Below are the code and all the weights of a small trained network. Each question names an input and a target symbol and asks about switching units off, where a switched-off unit gives its printed mean instead of its output.

import numpy as np


def w(rows, s, z=0):
    codes = np.array(rows[::2]) - 128.0
    scale = np.full(codes.shape[1], s)
    scale[-1] = z or s
    return codes * scale


def f(y):
    return np.maximum(y, 0)


def softmax(a):
    e = np.exp(a - a.max(-1, keepdims=True))
    return e / e.sum(-1, keepdims=True)


def log_softmax(a):
    a = a - a.max(-1, keepdims=True)
    return a - np.log(np.exp(a).sum(-1, keepdims=True))


def net(x, mask):
    ids = ['αβγδεζηθλμπτφω'.index(c) for c in x.split()]
    T = len(ids)
    res = E[ids] + P[:T]
    u = 0
    for l in range(2):
        r = res
        for j in range(2):
            rows = slice(2 * j, 2 * j + 2)
            q, k, v = (r @ M[l][rows].T for M in (Q, K, V))
            z = softmax(np.where(np.tri(T) > 0, q @ k.T / 2**0.5, -1e9)) @ v
            o = O[l][rows]
            res = res + np.where(mask[u + j], z, o[:, -1]) @ o[:, :-1]
        u += 2
        y = f(res @ A[l][:, :-1].T + A[l][:, -1])
        res = res + np.where(mask[u : u + 4], y, B[l][:, -1]) @ B[l][:, :-1]
        u += 4
    return log_softmax(res[-1] @ U[:, :-1].T + U[:, -1])


Q, K, V, O, A, B = {}, {}, {}, {}, {}, {}
E = w([
[118,167,253,125,204,126,151,165,105,130,176],'α',
[178,126,119,155,95,84,92,114,155,30,111],'β',
[74,114,140,170,140,38,161,164,98,154,199],'γ',
[123,112,171,246,158,89,101,129,115,117,121],'δ',
[135,106,116,131,137,127,183,121,120,75,164],'ε',
[124,119,90,62,134,168,135,221,192,32,178],'ζ',
[195,120,30,68,133,104,57,100,147,119,173],'η',
[78,176,139,130,134,73,94,61,187,86,127],'θ',
[165,104,131,166,177,134,166,175,80,155,142],'λ',
[152,111,143,103,216,67,100,152,114,122,124],'μ',
[112,32,190,110,155,156,164,80,119,155,132],'π',
[102,142,102,156,128,102,219,91,139,84,47],'τ',
[180,176,135,170,166,186,120,102,164,139,181],'φ',
[132,187,137,64,169,109,182,150,104,190,62],'ω',
],0.021)
P = w([
[179,197,167,116,150,68,155,25,9,99,175],'0',
[167,183,157,164,158,87,133,61,60,115,146],'1',
[157,150,122,167,152,84,162,71,127,124,150],'2',
[150,117,104,171,164,93,147,84,145,123,142],'3',
[125,124,80,175,168,116,148,93,163,127,137],'4',
[112,113,50,193,179,146,131,100,174,122,125],'5',
[75,117,40,201,187,171,122,100,184,126,129],'6',
[50,122,40,213,183,214,78,105,158,117,119],'7',
[6,114,64,213,179,254,60,115,127,107,119],'8',
],0.0053)
Q[0] = w([
[132,214,106,111,37,152,170,137,178,106,86],'L0H0',
[141,190,129,160,79,103,92,85,13,134,105],'L0H0',
[149,74,151,116,2,135,65,180,144,158,95],'L0H1',
[64,163,128,94,178,133,150,86,141,143,111],'L0H1',
],0.0086)
K[0] = w([
[198,164,125,158,132,66,166,15,49,180,86],'L0H0',
[164,118,230,94,18,129,117,96,63,128,156],'L0H0',
[203,151,110,174,225,2,187,108,146,125,145],'L0H1',
[47,122,101,69,107,166,116,206,189,107,137],'L0H1',
],0.0066)
V[0] = w([
[60,135,79,84,160,158,160,186,105,8,117],'L0H0',
[84,74,121,162,157,224,193,111,95,78,125],'L0H0',
[140,82,155,149,140,109,142,51,213,253,69],'L0H1',
[189,224,111,170,155,46,159,32,31,92,152],'L0H1',
],0.0049)
O[0] = w([
[154,93,93,56,64,87,255,104,194,60,136,168],'L0H0',
[96,165,202,167,72,190,187,218,208,130,34,201],'L0H0',
[50,160,200,142,81,250,124,107,60,143,110,167],'L0H1',
[181,170,203,120,82,55,220,46,82,220,135,254],'L0H1',
],0.0059,0.0035)
A[0] = w([
[94,127,102,143,74,53,64,139,194,46,94,92],'L0N0',
[119,152,134,152,113,142,253,94,57,190,114,227],'L0N1',
[179,79,105,99,39,90,89,171,202,21,213,79],'L0N2',
[172,6,80,223,105,183,203,111,141,76,193,254],'L0N3',
],0.0052,0.0022)
B[0] = w([
[187,146,254,77,63,163,179,189,83,203,130,156],'L0N0',
[146,17,136,164,117,191,171,102,191,79,129,253],'L0N1',
[175,146,128,227,22,122,169,86,32,57,70,171],'L0N2',
[154,163,179,53,100,83,34,182,165,116,95,253],'L0N3',
],0.0087,0.0076)
Q[1] = w([
[152,56,215,129,186,116,186,162,185,70,103],'L1H0',
[119,164,8,101,159,24,97,169,135,188,222],'L1H0',
[71,16,157,105,173,148,67,85,125,153,134],'L1H1',
[40,221,2,155,167,105,182,139,40,198,124],'L1H1',
],0.0078)
K[1] = w([
[124,129,212,128,104,135,112,220,205,198,96],'L1H0',
[154,74,116,127,146,72,140,32,141,150,212],'L1H0',
[70,138,118,158,75,176,116,186,3,99,122],'L1H1',
[222,107,206,140,113,60,203,36,66,132,175],'L1H1',
],0.0081)
V[1] = w([
[159,46,98,170,125,148,115,91,112,97,175],'L1H0',
[93,89,152,54,138,165,115,100,206,25,160],'L1H0',
[123,214,62,212,203,120,168,154,133,108,75],'L1H1',
[127,152,109,157,73,208,78,126,169,77,253],'L1H1',
],0.0063)
O[1] = w([
[86,37,86,139,170,148,16,153,120,78,114,207],'L1H0',
[109,140,47,106,152,123,110,117,178,112,172,254],'L1H0',
[156,152,79,131,190,40,179,149,223,161,71,6],'L1H1',
[254,104,152,159,85,49,153,65,189,128,192,101],'L1H1',
],0.0084,0.0049)
A[1] = w([
[158,155,85,137,76,85,161,139,165,67,65,33],'L1N0',
[121,94,126,194,126,171,91,64,83,231,103,254],'L1N1',
[151,116,125,91,56,190,211,108,132,120,193,2],'L1N2',
[108,63,146,64,161,64,108,108,206,255,100,98],'L1N3',
],0.0074,0.0023)
B[1] = w([
[119,67,147,145,193,178,89,62,95,255,150,231],'L1N0',
[153,183,73,134,95,63,109,200,217,228,92,253],'L1N1',
[118,141,137,80,185,66,127,105,187,120,97,239],'L1N2',
[174,133,48,181,217,31,234,56,43,122,142,164],'L1N3',
],0.0082,0.0062)
U = w([
[128,137,199,141,176,153,149,111,103,126,188,39],'α',
[167,127,176,141,96,119,113,95,93,126,95,62],'β',
[96,105,87,191,72,110,153,111,95,144,204,221],'γ',
[123,138,142,174,116,41,81,135,171,91,38,2],'δ',
[153,122,127,108,93,67,147,135,166,2,96,247],'ε',
[141,134,125,125,116,110,112,115,128,128,112,51],'ζ',
[142,139,45,132,65,104,97,87,112,140,114,179],'η',
[59,200,139,121,98,50,108,38,151,133,122,130],'θ',
[211,68,113,167,129,170,146,209,103,102,109,110],'λ',
[126,156,108,115,218,98,68,115,98,109,102,157],'μ',
[117,105,142,110,112,156,63,123,164,154,136,120],'π',
[114,127,104,207,134,151,136,61,124,93,87,108],'τ',
[179,143,109,145,135,119,130,94,164,165,170,122],'φ',
[144,171,110,63,95,115,176,151,141,163,92,199],'ω',
],0.0073,0.0047)

Each question gives the input, a string of symbols that net reads in full, and the target symbol t.
The units are the heads (2 rows each of Q, K, V and O) and the neurons (one row each of A and B). Each row of codes is followed by its name. A weight is (code - 128) times the scale printed after its matrix; where a second scale follows, it is the last column's (O, A, B and U).
mask holds one flag per unit, layer by layer, with each layer's heads first. A switched-off unit (its flag False) gives its mean, the last column of its rows in O or B, instead of its output. The means were averaged over made-up inputs and are rounded, as every weight is.
A unit's drop is (log p(t) with every unit on - log p(t) with that unit switched off) / (log p(t) with every unit on - log p(t) with every unit switched off).
unit that matters most: the unit with the biggest drop
k most important neurons: the k neurons with the biggest drops, biggest first
k most important neurons of layer l: the k neurons of layer l with the biggest drops, biggest first
which heads matter: for each layer, one digit per head in row order, 1 if its drop is at least 0.15 and else 0, layers parted by /
drop when u is switched off: that unit's drop, to one decimal
input π ω τ ζ π φ π ε, target φ: unit that matters most => L1N0
input γ ζ μ, target λ: 3 most important neurons => [L0N2, L0N0, L1N0]
input δ ζ γ τ π μ ω π, target μ: which heads matter => 01 / 01
input τ ζ ζ π φ τ φ ε ζ, target φ: 2 most important neurons of layer 1 => [L1N0, L1N2]
input π φ α π, target φ: which heads matter => 10 / 01
input ω π π ω ζ τ δ π φ, target φ: 3 most important neurons => [L0N2, L0N0, L0N3]
input ε ε φ μ θ π ζ λ π, target ε: which heads matter => 10 / 00
input η π π ε θ ζ π, target ε: 2 most important neurons => [L0N0, L0N3]
input δ π ε α θ τ ζ π ω, target μ: which heads matter => 01 / 01
input α α δ φ τ, target τ: 2 most important neurons of layer 1 => [L1N0, L1N1]
input λ π ε ω τ, target τ: 4 most important neurons => [L0N1, L1N0, L1N1, L0N3]
input π θ ε ε ε ε ζ ω, target μ: 3 most important neurons of layer 0 => [L0N1, L0N2, L0N0]
input ζ π τ τ τ τ φ, target φ: 2 most important neurons of layer 0 => [L0N0, L0N3]
input γ τ γ τ π, target π: 3 most important neurons of layer 0 => [L0N1, L0N2, L0N3]
input π β ζ φ π π, target φ: most important neuron of layer 0 => [L0N2]
input ε φ π τ π π δ, target δ: 2 most important neurons of layer 1 => [L1N1, L1N0]
input δ θ α α β, target β: 2 most important neurons => [L0N0, L0N2]
input η λ φ π φ β, target β: 2 most important neurons of layer 1 => [L1N0, L1N1]
input β θ π φ ζ π π τ, target ω: drop when L0H0 is switched off => 0.1
input τ ζ π π ε τ, target ω: drop when L1H0 is switched off => 0.5
input ω π ζ α, target ε: drop when L1N1 is switched off => 0.0
input π τ δ, target δ: drop when L0H1 is switched off => -0.1
